Below are the code and all the weights of a small trained network. Each question names an input and a class and asks about switching units off, where a switched-off unit gives its printed mean instead of its output.

import numpy as np


def w(rows, s, z=0):
    codes = np.array(rows[::2]) - 128.0
    scale = np.full(codes.shape[1], s)
    scale[-1] = z or s
    return codes * scale


def norm(h):
    return h / np.sqrt((h * h).mean(-1, keepdims=True) + 1e-5)


def f(y):
    return np.maximum(y, 0)


def log_softmax(a):
    a = a - a.max(-1, keepdims=True)
    return a - np.log(np.exp(a).sum(-1, keepdims=True))


def net(x, mask):
    res = np.array(x, float).reshape(1, 6) / 4 @ E
    u = 0
    for l in range(2):
        y = f(norm(res) @ A[l][:, :-1].T + A[l][:, -1])
        res = res + np.where(mask[u : u + 6], y, B[l][:, -1]) @ B[l][:, :-1]
        u += 6
    return log_softmax(norm(res)[-1] @ U[:, :-1].T + U[:, -1])


A, B = {}, {}
E = w([
[181,139,128],'x0',
[53,222,83],'x1',
[94,39,34],'x2',
[112,133,215],'x3',
[120,109,67],'x4',
[10,2,214],'x5',
],0.0047)
A[0] = w([
[42,100,223,6],'L0N0',
[85,181,24,120],'L0N1',
[63,192,18,113],'L0N2',
[84,100,39,73],'L0N3',
[173,58,76,185],'L0N4',
[183,255,234,233],'L0N5',
],0.014,0.002)
B[0] = w([
[5,132,196,185],'L0N0',
[200,164,145,193],'L0N1',
[151,227,196,198],'L0N2',
[159,184,99,171],'L0N3',
[92,174,24,184],'L0N4',
[211,254,119,249],'L0N5',
],0.02,0.011)
A[1] = w([
[183,104,128,96],'L1N0',
[187,132,168,2],'L1N1',
[206,137,91,65],'L1N2',
[127,130,127,10],'L1N3',
[160,42,133,110],'L1N4',
[126,91,2,73],'L1N5',
],0.012,0.0015)
B[1] = w([
[68,193,121,141],'L1N0',
[58,190,107,191],'L1N1',
[223,111,104,252],'L1N2',
[129,99,124,128],'L1N3',
[87,212,218,128],'L1N4',
[148,52,5,208],'L1N5',
],0.013,0.0045)
U = w([
[164,100,113,79],'0',
[154,51,165,2],'1',
[214,253,128,198],'2',
[103,70,38,148],'3',
[26,73,205,197],'4',
[102,98,157,32],'5',
],0.013,0.009)

Each question gives the input, the list of numbers given to net, and the class t.
The units are the neurons (one row each of A and B). Each row of codes is followed by its name. A weight is (code - 128) times the scale printed after its matrix; where a second scale follows, it is the last column's (A, B and U).
mask holds one flag per neuron, layer by layer. A switched-off neuron (its flag False) gives its mean, the last column of its row in B, instead of its output. The means were averaged over made-up inputs and are rounded, as every weight is.
A unit's drop is (log p(t) with every unit on - log p(t) with that unit switched off) / (log p(t) with every unit on - log p(t) with every unit switched off).
The circuit of an input: a set's keep is (log p(t) with only the set's units on - log p(t) with every unit switched off) / (log p(t) with every unit on - log p(t) with every unit switched off). Starting from all 12 units, units are removed one at a time, each time the one whose removal leaves the highest keep (on an exact tie, the one counted first), for as long as the keep stays at least 0.8.
units of the circuit, in order: the units of the circuit, biggest drop first
k most important neurons of layer l: the k neurons of layer l with the biggest drops, biggest first
drop when u is switched off: that unit's drop, to one decimal
input [3,-7,-2,0,3,1], class 3: units of the circuit, in order : L0N5, L0N2, L0N1
input [-4,-8,8,-1,7,4], class 3: units of the circuit, in order : L0N5
input [0,5,6,6,3,3], class 4: units of the circuit, in order : L0N5, L0N0
input [0,-5,6,-1,4,6], class 3: units of the circuit, in order : L0N5, L0N2
input [-3,-3,4,-4,-3,3], class 3: units of the circuit, in order : L0N5, L0N2
input [-6,-5,5,2,3,0], class 3: 2 most important neurons of layer 0 : L0N5, L0N2
input [-5,2,3,5,5,2], class 4: 2 most important neurons of layer 0 : L0N5, L0N0
input [-3,-7,1,-5,2,-7], class 3: 3 most important neurons of layer 0 : L0N5, L0N4, L0N2
input [2,-8,4,-3,-7,1], class 3: drop when L0N5 is switched off : 0.3
input [3,-8,8,-7,5,-1], class 3: drop when L1N5 is switched off : 0.1
input [3,-8,3,-2,-1,3], class 3: drop when L0N5 is switched off : 0.2
